Below are the code and all the weights of a small trained network. Each question names an input and a class and asks about switching units off, where a switched-off unit gives its printed mean instead of its output.

import numpy as np


def w(rows, s, z=0):
    codes = np.array(rows[::2]) - 128.0
    scale = np.full(codes.shape[1], s)
    scale[-1] = z or s
    return codes * scale


def f(y):
    return y / 2 * (1 + np.tanh(0.7978845608 * (y + 0.044715 * y**3)))


def log_softmax(a):
    a = a - a.max(-1, keepdims=True)
    return a - np.log(np.exp(a).sum(-1, keepdims=True))


def net(x, mask):
    res = np.array(x, float).reshape(1, 4) / 4 @ E
    y = f(res @ A[0][:, :-1].T + A[0][:, -1])
    res = res + np.where(mask, y, B[0][:, -1]) @ B[0][:, :-1]
    return log_softmax(res[-1] @ U[:, :-1].T + U[:, -1])


A, B = {}, {}
E = w([
[155,192,201,76,214,10,129,164],'x0',
[161,162,112,49,2,103,204,127],'x1',
[227,182,106,233,106,109,83,54],'x2',
[58,130,203,158,86,109,142,35],'x3',
],0.0086)
A[0] = w([
[46,59,131,63,146,191,165,178,65],'N0',
[87,97,152,182,215,152,72,135,139],'N1',
[200,137,35,104,157,147,101,183,121],'N2',
[65,88,109,179,186,158,72,134,33],'N3',
[158,128,112,81,49,122,180,117,79],'N4',
[108,58,68,157,63,236,116,118,6],'N5',
[237,206,68,223,91,138,69,54,152],'N6',
[171,123,53,122,145,139,123,173,33],'N7',
[133,163,103,90,48,108,154,144,171],'N8',
[46,156,173,167,97,104,138,2,174],'N9',
],0.0082,0.0016)
B[0] = w([
[183,74,187,164,211,190,232,104,232],'N0',
[170,190,94,71,119,153,76,71,212],'N1',
[55,39,81,83,128,97,84,88,209],'N2',
[148,193,116,95,77,232,86,117,190],'N3',
[157,174,83,88,113,220,87,75,197],'N4',
[213,146,186,31,161,2,51,239,225],'N5',
[134,89,190,132,229,162,221,110,254],'N6',
[49,57,63,119,79,121,116,56,170],'N7',
[174,176,120,92,139,171,116,78,197],'N8',
[88,52,78,54,90,91,119,94,219],'N9',
],0.0083,0.0088)
U = w([
[157,81,180,145,184,171,215,119,97],'0',
[155,241,80,94,103,200,96,92,125],'1',
[177,155,167,68,152,2,89,200,231],'2',
[33,24,71,101,99,97,113,84,142],'3',
[124,134,128,173,114,126,140,168,252],'4',
[95,145,122,187,86,119,129,168,55],'5',
[115,159,107,200,78,108,129,171,56],'6',
[95,165,105,205,65,100,117,178,44],'7',
],0.0097,0.0045)

Each question gives the input, the list of numbers given to net, and the class t.
The units are the neurons (one row each of A and B). Each row of codes is followed by its name. A weight is (code - 128) times the scale printed after its matrix; where a second scale follows, it is the last column's (A, B and U).
mask holds one flag per neuron, in row order. A switched-off neuron (its flag False) gives its mean, the last column of its row in B, instead of its output. The means were averaged over made-up inputs and are rounded, as every weight is.
A unit's drop is (log p(t) with every unit on - log p(t) with that unit switched off) / (log p(t) with every unit on - log p(t) with every unit switched off).
The circuit of an input: a set's keep is (log p(t) with only the set's units on - log p(t) with every unit switched off) / (log p(t) with every unit on - log p(t) with every unit switched off). Starting from all 10 units, units are removed one at a time, each time the one whose removal leaves the highest keep (on an exact tie, the one counted first), for as long as the keep stays at least 0.8.
circuit, biggest first: the units of the circuit, biggest drop first
most important unit: the unit with the biggest drop
top k neurons: the k neurons with the biggest drops, biggest first
drop of u: that unit's drop, to one decimal
input [1,7,-8,1], class 0: most important unit : N0
input [3,-3,-5,-6], class 3: circuit, biggest first : (N2; N5)
input [6,5,1,7], class 3: top 2 neurons : (N9; N5)
input [2,8,-2,7], class 1: top 2 neurons : (N4; N8)
input [-1,-6,2,-8], class 3: top 2 neurons : (N2; N7)
input [8,-8,1,-8], class 1: top 4 neurons : (N1; N5; N3; N9)
input [4,-2,0,-6], class 3: circuit, biggest first : (N5; N2)
input [-2,-4,4,-5], class 3: top 3 neurons : (N2; N0; N7)
input [-2,-5,-2,-4], class 1: top 2 neurons : (N3; N1)
input [5,5,-2,3], class 1: circuit, biggest first : (N5; N4)
input [1,4,-8,-8], class 0: top 2 neurons : (N0; N9)
input [3,-7,-1,-6], class 1: circuit, biggest first : (N1; N3)
input [-4,8,-8,6], class 0: top 3 neurons : (N0; N1; N3)
input [-8,2,-1,2], class 2: most important unit : N5
input [1,6,-4,-2], class 1: top 2 neurons : (N6; N4)
input [0,-7,2,5], class 1: top 3 neurons : (N1; N3; N2)
input [-8,1,5,-3], class 2: top 2 neurons : (N5; N0)
input [-4,0,1,-3], class 2: drop of N0 : 0.1
input [-8,-8,-8,0], class 0: drop of N4 : 0.4
input [1,4,7,1], class 0: drop of N6 : 1.1
input [6,-7,6,-3], class 1: circuit, biggest first : (N1)
